Below is a small trained network, with its code and all its weights. Each question gives an input and a class and asks what happens when units are switched off, that is, made to give their printed mean instead of their output.

import numpy as np


def w(rows, s, z=0):
    codes = np.array(rows[::2]) - 128.0
    scale = np.full(codes.shape[1], s)
    scale[-1] = z or s
    return codes * scale


def norm(h):
    return h / np.sqrt((h * h).mean(-1, keepdims=True) + 1e-5)


def f(y):
    return y / 2 * (1 + np.tanh(0.7978845608 * (y + 0.044715 * y**3)))


def log_softmax(a):
    a = a - a.max(-1, keepdims=True)
    return a - np.log(np.exp(a).sum(-1, keepdims=True))


def net(x, mask):
    res = np.array(x, float).reshape(1, 6) / 4 @ E
    u = 0
    for l in range(2):
        y = f(norm(res) @ A[l][:, :-1].T + A[l][:, -1])
        res = res + np.where(mask[u : u + 3], y, B[l][:, -1]) @ B[l][:, :-1]
        u += 3
    return log_softmax(norm(res)[-1] @ U[:, :-1].T + U[:, -1])


A, B = {}, {}
E = w([
[186,176,113,127,158,183],'x0',
[90,86,204,60,28,83],'x1',
[175,82,115,151,254,141],'x2',
[107,144,102,197,35,142],'x3',
[100,27,140,199,133,144],'x4',
[134,197,87,160,80,154],'x5',
],0.0047)
A[0] = w([
[187,255,53,124,122,202,21],'0.n1',
[129,137,102,68,236,84,66],'0.n2',
[141,208,148,174,109,151,6],'0.n3',
],0.0049,0.0013)
B[0] = w([
[137,163,6,173,211,108,252],'0.n1',
[134,94,199,118,99,139,195],'0.n2',
[198,154,78,2,138,145,139],'0.n3',
],0.0074,0.0025)
A[1] = w([
[107,108,85,103,15,78,78],'1.n1',
[142,85,142,1,175,78,3],'1.n2',
[172,137,80,103,179,142,110],'1.n3',
],0.0091,0.0019)
B[1] = w([
[8,140,171,160,76,69,253],'1.n1',
[212,185,231,29,171,202,232],'1.n2',
[111,182,95,93,31,104,222],'1.n3',
],0.011,0.0041)
U = w([
[213,158,238,35,166,161,173],'0',
[181,240,16,132,107,121,251],'1',
[148,26,114,204,167,127,11],'2',
[8,145,192,146,21,45,45],'3',
],0.012,0.0014)

Each question gives the input, the list of numbers given to net, and the class t.
The units are the neurons (one row each of A and B). Each row of codes is followed by its name. A weight is (code - 128) times the scale printed after its matrix; where a second scale follows, it is the last column's (A, B and U).
mask holds one flag per neuron, layer by layer. A switched-off neuron (its flag False) gives its mean, the last column of its row in B, instead of its output. The means were averaged over made-up inputs and are rounded, as every weight is.
A unit's drop is (log p(t) with every unit on - log p(t) with that unit switched off) / (log p(t) with every unit on - log p(t) with every unit switched off).
The circuit of an input: a set's keep is (log p(t) with only the set's units on - log p(t) with every unit switched off) / (log p(t) with every unit on - log p(t) with every unit switched off). Starting from all 6 units, units are removed one at a time, each time the one whose removal leaves the highest keep (on an exact tie, the one counted first), for as long as the keep stays at least 0.8.
units of the circuit, in order: the units of the circuit, biggest drop first
unit that matters most: the unit with the biggest drop
top k neurons: the k neurons with the biggest drops, biggest first
k most important neurons of layer l: the k neurons of layer l with the biggest drops, biggest first
drop of u: that unit's drop, to one decimal
input [-5,3,6,-6,7,4], class 0: top 3 neurons	0.n1; 1.n1; 1.n2
input [-2,-2,0,3,3,6], class 1: unit that matters most	1.n1
input [6,2,-2,0,2,-1], class 1: units of the circuit, in order	1.n1; 1.n2
input [7,-7,-2,-3,7,-3], class 1: top 3 neurons	1.n3; 1.n2; 1.n1
input [-7,-8,-5,-4,4,-1], class 2: 2 most important neurons of layer 1	1.n1; 1.n2
input [-7,7,1,-6,-6,7], class 0: top 2 neurons	1.n2; 1.n3
input [0,0,3,2,4,2], class 2: units of the circuit, in order	1.n2; 1.n1
input [-5,5,4,1,-6,1], class 0: 2 most important neurons of layer 1	1.n2; 1.n3
input [-8,-7,6,3,-6,-5], class 0: top 3 neurons	0.n2; 0.n1; 1.n1
input [8,-3,7,-5,8,7], class 1: top 2 neurons	1.n3; 1.n2
input [6,2,-6,-6,5,8], class 1: top 2 neurons	0.n1; 1.n1
input [7,4,1,-8,-1,7], class 1: top 2 neurons	0.n1; 1.n3
input [5,5,4,4,5,-6], class 2: 2 most important neurons of layer 1	1.n2; 1.n1
input [-5,0,3,0,7,8], class 2: units of the circuit, in order	1.n1
input [8,3,4,5,2,-6], class 2: 2 most important neurons of layer 1	1.n2; 1.n1
input [-1,-3,-2,1,6,8], class 1: top 2 neurons	1.n1; 0.n3
input [-7,-6,3,-3,3,5], class 2: 2 most important neurons of layer 0	0.n1; 0.n3
input [2,8,0,-1,4,-6], class 0: 2 most important neurons of layer 1	1.n2; 1.n3
input [-8,2,4,-1,4,-4], class 0: drop of 1.n2	0.2
input [7,6,3,7,-1,3], class 1: units of the circuit, in order	0.n1
input [-8,1,-1,-4,1,-8], class 0: drop of 1.n2	0.2
